Facts:
K530 (μ K216) (ζ 441)
K416 (μ K494) (ζ 449)
K331 (μ K809) (ζ 449)
K880 (μ K717) (ζ 324)
K167 (μ K408) (ζ 324)
K681 (ζ 324)
K263 (μ K635) (ζ 441)
K902 (μ K184) (ζ 324)
K409 (ζ 324)
K685 (μ K676) (ζ 324)
K14 (ζ 374)
K715 (μ K665) (ζ 449)
K199 (μ K134) (ζ 374)
K780 (μ K953) (ζ 449)
K506 (μ K885) (ζ 324)
K130 (μ K118) (ζ 374)
K554 (μ K832) (ζ 597)
K424 (ζ 441)
K494 (μ K272) (ζ 324)
K614 (ζ 441)
K471 (μ K616) (ζ 324)
K500 (μ K63) (ζ 324)
K832 (μ K747) (ζ 441)
K748 (μ K116) (ζ 324)
K54 (μ K909) (ζ 441)
K593 (μ K713) (ζ 374)
K264 (μ K614) (ζ 441)
K899 (μ K789) (ζ 441)
K763 (μ K607) (ζ 449)
K550 (ζ 597)
K45 (ζ 597)
K825 (ζ 374)
K281 (μ K998) (ζ 441)
K198 (μ K672) (ζ 324)
K822 (ζ 449)
K466 (μ K293) (ζ 597)
K607 (ζ 449)
K309 (μ K45) (ζ 449)
K116 (μ K351) (ζ 597)
K216 (μ K831) (ζ 441)
K422 (μ K960) (ζ 374)
K979 (μ K199) (ζ 597)
K491 (μ K424) (ζ 374)
K769 (μ K530) (ζ 374)
K369 (ζ 597)
K646 (μ K486) (ζ 324)
K235 (μ K806) (ζ 374)
K892 (μ K459) (ζ 374)
K107 (μ K111) (ζ 324)
K536 (μ K410) (ζ 441)
K433 (μ K130) (ζ 324)
K118 (μ K647) (ζ 597)
K272 (μ K169) (ζ 597)
K960 (μ K243) (ζ 449)
K243 (μ K167) (ζ 324)
K427 (μ K409) (ζ 374)
K75 (ζ 449)
K665 (ζ 374)
K747 (μ K500) (ζ 374)
K245 (μ K914) (ζ 441)
K367 (μ K825) (ζ 441)
K443 (μ K407) (ζ 441)
K995 (μ K699) (ζ 449)
K289 (ζ 449)
K717 (μ K362) (ζ 597)
K838 (μ K754) (ζ 324)
K638 (ζ 597)
K132 (μ K536) (ζ 374)
K22 (ζ 597)
K581 (ζ 449)
K398 (μ K198) (ζ 374)
K365 (μ K427) (ζ 597)
K437 (μ K20) (ζ 374)
K651 (μ K748) (ζ 374)
K942 (ζ 449)
K672 (μ K638) (ζ 441)
K635 (μ K367) (ζ 324)
K754 (μ K291) (ζ 441)
K438 (μ K733) (ζ 449)
K699 (μ K443) (ζ 374)
K480 (ζ 374)
K20 (μ K6) (ζ 324)
K362 (ζ 324)
K505 (μ K281) (ζ 441)
K885 (μ K651) (ζ 441)
K317 (ζ 374)
K291 (μ K722) (ζ 374)
K292 (μ K331) (ζ 449)
K89 (ζ 597)
K111 (μ K366) (ζ 324)
K816 (μ K780) (ζ 597)
K831 (μ K550) (ζ 597)
K642 (μ K681) (ζ 597)
K660 (μ K962) (ζ 597)
K366 (ζ 449)
K11 (μ K863) (ζ 449)
K697 (μ K289) (ζ 374)
K787 (μ K763) (ζ 449)
K823 (μ K369) (ζ 374)
K648 (μ K491) (ζ 324)
K169 (μ K214) (ζ 324)
K806 (μ K317) (ζ 324)
K6 (μ K263) (ζ 449)
K809 (ζ 374)
K318 (μ K902) (ζ 374)
K119 (μ K554) (ζ 441)
K486 (ζ 324)
K351 (μ K245) (ζ 374)
K290 (μ K405) (ζ 324)
K962 (μ K318) (ζ 374)
K552 (μ K942) (ζ 441)
K151 (μ K290) (ζ 374)
K34 (μ K54) (ζ 324)
K616 (μ K151) (ζ 324)
K475 (μ K107) (ζ 324)
K722 (μ K736) (ζ 597)
K736 (ζ 324)
K63 (ζ 449)
K405 (μ K398) (ζ 374)
K998 (μ K475) (ζ 441)
K674 (μ K22) (ζ 374)
K408 (μ K899) (ζ 597)
K238 (μ K593) (ζ 441)
K925 (μ K715) (ζ 324)
K647 (μ K119) (ζ 449)
K410 (μ K995) (ζ 324)
K953 (μ K264) (ζ 441)
K876 (ζ 449)
K325 (μ K75) (ζ 374)
K184 (μ K925) (ζ 374)
K733 (μ K34) (ζ 449)
K134 (ζ 597)
K914 (μ K876) (ζ 597)
K909 (ζ 597)
K713 (μ K11) (ζ 324)
K720 (ζ 449)
K459 (μ K89) (ζ 441)
K794 (μ K720) (ζ 449)
K225 (μ K505) (ζ 374)
K789 (ζ 597)
K863 (μ K309) (ζ 374)
K293 (μ K581) (ζ 324)
K214 (μ K822) (ζ 449)
K676 (μ K466) (ζ 597)
K407 (μ K185) (ζ 374)
K185 (ζ 441)

Known rows:
[-44 -16 -17  16  -5 -32   4 -18   1  -9 -14  -8  26   3  19   2 -13   0
   8 -13   6 -15 -28  20  -2 -11  13 -18  -1  18 -12  -6  10  22 -30  -9
 -11  18]: K794
[-35 -14 -13   8  -6 -34  10 -17   3  -8 -12  -6  33  -3  18   0 -18  11
   9 -14   3 -13 -31  24  10 -11  15 -13  -8  13  -9  -9   8  30 -23  -7
 -13  15]: K942
[-35 -14 -13   9  -5 -33   9 -17   3  -8 -11  -7  34  -2  20   0 -18  12
   8 -15   3 -12 -32  26  11 -10  14 -13  -7  15  -9  -7   6  27 -24  -6
 -14  15]: K63
[-27  -3  -9  13  -7 -12  -6 -22 -10 -19 -18  31  -8  -2  28  -7 -14  -7
  14  -7  -6 -22 -23  30  -7  -8 -13 -15   9  24  13  -1  29  19 -21  -7
 -16  20]: K953
[-24 -19   3   9 -27 -33   8 -19 -10 -16  17  29  21 -23  19  -3 -11   6
  11 -12   4   3 -21   8   9 -15  -2 -15  10  24  18  -4  10  15 -10  -8
   9   6]: K825
[-33 -21  -1  18 -25 -32   0 -22 -14 -19  12  26  15 -17  20   0  -7  -8
   9 -11   9   0 -17   5  -6 -14  -4 -21  16  30  16   0  12   8 -16  -9
  11   9]: K422
[-34 -21   0  15 -24 -33   2 -21 -13 -21  12  27  16 -16  20  -2  -8  -5
   8 -11  10   1 -17   5  -3 -14  -4 -23  16  29  17   1  13   8 -15  -9
  10  10]: K199
[-38 -21  -8   7 -17 -11 -19 -20 -16 -16 -12   4   3   1  18  -3 -25   3
  10  -8   2 -18 -17 -23  12  -9  -9 -20  -8  18  -1 -10  14 -10  -6   4
  -8  17]: K979
[-48   1  10   0 -22 -18 -19 -35 -16 -35 -23  23   3  -1  21 -11  -5  16
   9 -23  -9   3 -17  -1 -18 -19   1 -22   0  13 -26   7   6  27 -19 -13
  -5  25]: K925
[-47 -24   2   6 -38 -40   7 -36 -20 -33  -6  32   3 -17  26  -2  -7  -8
   4 -23   5   4 -17   8   6 -22  -3 -33   9  18  11   5  14  13 -28 -14
  14  11]: K184
[-37 -14 -13   9  -4 -31   9 -17   4  -8  -9  -5  32  -3  17  -1 -17  11
   9 -14   5 -13 -30  26  12 -14  16 -13  -9  15  -8 -10   9  32 -23  -5
 -14  16]: K366
[-37   4   7   8  -9 -13 -23 -23 -11 -25  -8  19  13  -1  17 -11  -6  19
  12 -13  -4   1 -16  -3 -26 -13   1 -13   5  22 -20   3   5  23  -8  -8
  -9  24]: K293
[-36 -22  -1  16 -22 -30   1 -23 -13 -22  16  29  14 -14  18  -3  -7  -6
   8 -10  13   1 -16   7  -1 -17  -3 -23  14  32  16   1  15   8 -16  -7
   9  11]: K225
[-34   4   6  13 -15  -9 -27 -26  -9 -16  -8  16  13  -5  16  -8  -4  11
  16 -13  -9  -2 -15  -6 -35 -13   0  -8   6  25 -23  -3   1  25 -11  -8
  -5  23]: K243
[-39   7  10   9  -6 -15 -26 -20 -10 -31 -12  22  17   4  15  -9  -6  17
  13  -5  -6   4 -18  -9 -23 -10   6 -16  10  20 -17   6  13  22 -15  -5
  -3  23]: K616
[-37 -21  -7   7 -17 -11 -19 -20 -16 -14 -12   3   3   1  18  -3 -25   3
  10  -9   1 -18 -17 -23  13  -9  -9 -20  -8  17   0 -11  14  -9  -6   4
  -8  17]: K722
[-24 -19   4   8 -25 -34   8 -19 -12 -19  15  29  22 -22  20  -3 -13   6
   9 -13   7   3 -21   9   9 -15  -1 -18   9  24  21  -2  10  16  -8  -7
   7   7]: K809

Rows:
No name comes twice in this set of rows, the named rows included.
[-40   8  11   9  -5 -15 -27 -17 -10 -34 -13  23  19   6  15  -9  -8  17
  13   0  -7   5 -20 -12 -21  -7   8 -17  12  18 -15   7  17  22 -17  -5
  -1  22]  K198
[-30  -4  -9  14   0  -6  -7 -24  -7 -20  -8  36 -11  -1  24 -11 -11  -5
  11  -6  -1 -22 -20  35   1 -15 -11 -16   4  30  12  -3  33  22 -22  -1
 -17  25]  K505
[-51 -17 -16  10 -13 -36   8 -26  -3 -15 -24  -5  19   2  22   2 -13  -1
   6 -19   3 -14 -28  22   4 -14  13 -23  -5  12 -15  -4  11  26 -37 -12
  -8  19]  K715
[-38   2   3  11 -17  -7 -22 -20  -2 -10   2  17   6  -6  17  -9   1  11
  20 -10 -17   2 -16  -7 -25 -11  -3   1  10  21 -34  -5   5  17 -15 -12
  -2  22]  K635
[-51   1  10  -2 -24 -20 -18 -37 -17 -37 -26  24   1  -1  22 -11  -5  16
   9 -25 -10   4 -16  -1 -17 -20   1 -24  -1  11 -27   7   6  28 -21 -13
  -4  26]  K902
[-23  -2  -9  15 -10 -10  -7 -23  -9 -13 -17  30  -8  -6  28  -5 -14  -8
  16  -8 -10 -23 -24  29 -11  -7 -13 -11   8  25  13  -5  26  22 -22  -6
 -14  18]  K899
[-38   5   8   8  -9 -13 -24 -22 -11 -27 -10  20  14   1  17 -10  -6  18
  12 -10  -5   2 -17  -5 -25 -11   2 -14   7  21 -19   5   8  22 -11  -7
  -7  24]  K471
[-34 -22  -2  17 -26 -32   1 -20 -11 -18  15  27  14 -17  20  -1  -6  -8
  10 -10   8   2 -17   4  -4 -14  -5 -19  17  29  13   0  13   6 -17 -10
  12   9]  K437
[-38   3   4  10 -15  -8 -22 -21  -5 -14  -1  18   8  -5  17  -9  -1  13
  17 -11 -13   2 -16  -6 -26 -12  -2  -4   9  22 -30  -2   5  18 -14 -11
  -4  23]  K20
[-45 -17 -22  20 -12 -25   4 -15  10   6  -3  -9  19  -3  20   3  -5  -9
  16  -9  -7 -14 -28  16  -2  -9  10  -3   4  18 -26 -14  10  17 -39 -14
  -4  16]  K6
[-26  -4 -14  16 -15  -5  -4 -17  -1  -2  -7  30 -16  -9  29  -5  -7 -13
  21  -4 -20 -19 -24  26  -5  -5 -16   1  14  23  -2  -9  29  13 -29 -12
  -9  18]  K263
[-35 -23   0  21 -21 -32  -2 -22 -11 -25  14  25  20 -11  26  -2 -12   1
   3 -15   9   4 -19  15   1 -10 -11 -23  20  36  15  10   1  -7 -18  -6
   8   8]  K747
[-43 -15 -19  20  -8 -30   1 -21   2  -3 -14 -10  25   0  19   4 -11  -7
  11 -12   3 -17 -26  18 -10 -10  12 -14   0  20 -14 -10   8  24 -32  -9
  -8  17]  K960
[-43   2   7  10  -1  -3 -25 -28  -6 -26   6  26  10   3  11 -17  -2  18
   9 -11   5   1 -10   4 -16 -24   2 -14  -1  31 -22  -1  11  26 -10   1
 -12  31]  K107

Now the same nodes, written a new way:
Known rows:
[-14   8  -8   6   0  -9  10  -8  18  16 -12  -3 -16  -9  11  -2  14  11
  -3  -8 -11   2   1  20   6  -3  -9  -5   1 -10]: K536
[ -7  -4 -18   5  14 -23  11   1  10   6  -1   6  -3 -11  14  -3  15   3
   4 -12 -17   1   8  -5   3  14 -26 -13   3  -4]: K998
[  2   7   5   2 -12  -5 -11  22  -2 -14   0 -19  -5  -1 -15 -11  13  -6
   5  -2   3  -2   2  -3  -2 -14  14  -1 -10   2]: K169
[  2  -3  20   2  -3  -6   7 -24 -26  33   9   7  -3 -20   7   6  -9  -5
   8  12   2  15  -7 -17 -13   3  -9 -13 -22   7]: K642
[ -3   0  11  22  -9 -12  -4  28 -19  15  -1 -15  -9   2   1 -21   4  -3
  21  15   5   2   4  -9   3  13  16  -5   0  20]: K681
[  9 -16   9 -12   7   5  -5   6   6  11   1   8  16   6   0   5  -6  -6
  -8  17 -11   1  -5   7   9 -10   0   4  15  14]: K351
[ -3   7  24   9   1  -7 -12  27   2 -21  -3 -22  -4   1 -11  -3   8  -4
   6   2   9  -2   6  -4  -7 -10   2   1 -12  11]: K293
[  2   2  20  -5  28  20   4   2  30  -3 -10   6  16   9  30   8 -19   4
   2  14  -1  -8   5   8  -8 -20  -2 -15 -10  -1]: K697
[-10  11   5  25  12  13  14   2   5 -21   4   4 -13  13  12   7 -27  14
  13 -11  23 -11   8  14  -4  28   1   4   7  -5]: K289
[  5 -12  16   3   1  -5  10 -13   0  -2   1  -5 -11  -6 -21  25 -21   7
   2   1   7 -14  11  23  -7   7  11   1   0 -21]: K787
[ -4  11   4  14   1   6   4 -19 -23   0   0  14 -10  -2  -3  -1   4  -2
  -4 -11   8  16 -21 -13  -6   6  -4  -3   6  15]: K638
[-17   8 -13   3   2  -7   6 -11  15  11 -15  -2 -10  -3  15  -3  16  11
  -5  -8  -9   2   4  11   6   3 -13   1   1 -10]: K367
[ 10  -9   4  -9  10  10  -1   8  13   5   3  11  15   7   9   0  -8  -4
  -4  11 -10   1  -6   5   6 -10   0  -4  11  10]: K747
[ -1 -10  -3  10  -7  -4   4   1 -15  -5  16   3  -8   4 -18   9 -18   4
   2  -4  11  -4   3  11   8  32   2  20  21   2]: K876
[  9  -1 -16 -14  -9  17  -5  19  10   2  26  16  16  11  14 -17  -6  -8
  -2   3  -8  10 -13  -3  16  -2 -11   7  13  14]: K317
[  3   1  -8  -4  -5   3   4   4   7 -30  30   5  -2  -7 -20  16 -17   2
  -3 -23  12  -8   4  16   2   7  -3  19   3  -8]: K331
[ -1   8   5   3   2   3   5 -24 -19   5   4  12  -2 -14  -2   6   0  -3
  -4  -8   6  12 -13 -12 -10  -4  -1  -3  -8  12]: K118

Rows:
No name comes twice in this set of rows, the named rows included.
[ -1  -5   2   0  18  -1   6  -1   6 -28  14   1  11  -1   6  23 -26   4
   8  -8  16 -18  23  -7 -12  22 -18   5 -13 -14]  K794
[ 14 -11   1 -22   1  10   1   2  15  19   9   9  17  -3  10   1 -11  -5
  -2  16 -14  -1  -2   8   4 -22   7  -7  -3   0]  K422
[  8   4  -3   9 -19   7   5  11   3 -27  25   1 -20  13 -16  -2 -14   1
   8 -18   8   3  -7   8   1  26 -18   0  10 -23]  K75
[ -3  -2  12  -4   4   0   0 -37 -25  18 -12   5   3 -11  -1  14  -1  -1
  -7   7   6   7  -4 -17 -14  -4   2  -2 -15   1]  K816
[  6   3  13  -2 -14   0  -3 -17 -21   2  12   5 -10  -6 -12   1   5 -10
  -4  -5   1  22 -21 -20  -9   3 -23  -7  -9   0]  K722
[-21  -1  -7  13   6 -14   1  -9   1  15 -21  -2 -10   5  10  -3  17  12
  -6   1  -7   4   4   7  11  21 -18  10  17   5]  K614
[ -2  19 -20  15   2   4   1  20   0 -22 -12  -6  -3   5   0 -21  15   1
   8 -15   7 -10   2  -5  -1  -8  36  -8   3   5]  K362
[ 18 -15  -5 -16  -1   9  -4  -5   8   5 -14   9   8  15 -14   0   6  -6
 -15   9 -19  -1 -14  10   8 -18  14  -8  23 -10]  K491
[-17  11 -11  15   1  -7  10  -4  14  12 -12   1 -21  -1  10  -9  16  13
  -2 -12  -9   6  -5  21  10   7 -10  -2  14  -1]  K185
[  3  -4   5  -5   4  18 -10   5   9  -5 -12   6   9  31   9  -7  -2  -2
 -10  14  -4   5 -11  -1   8   2  -9   5  21   4]  K665
[  1  11 -19  -8 -21  -1 -12  26  -5  -7  18 -13   7  -7   0 -21  10  -8
   8  -3   6   0   6 -14   4  -9  13   9 -18   8]  K806

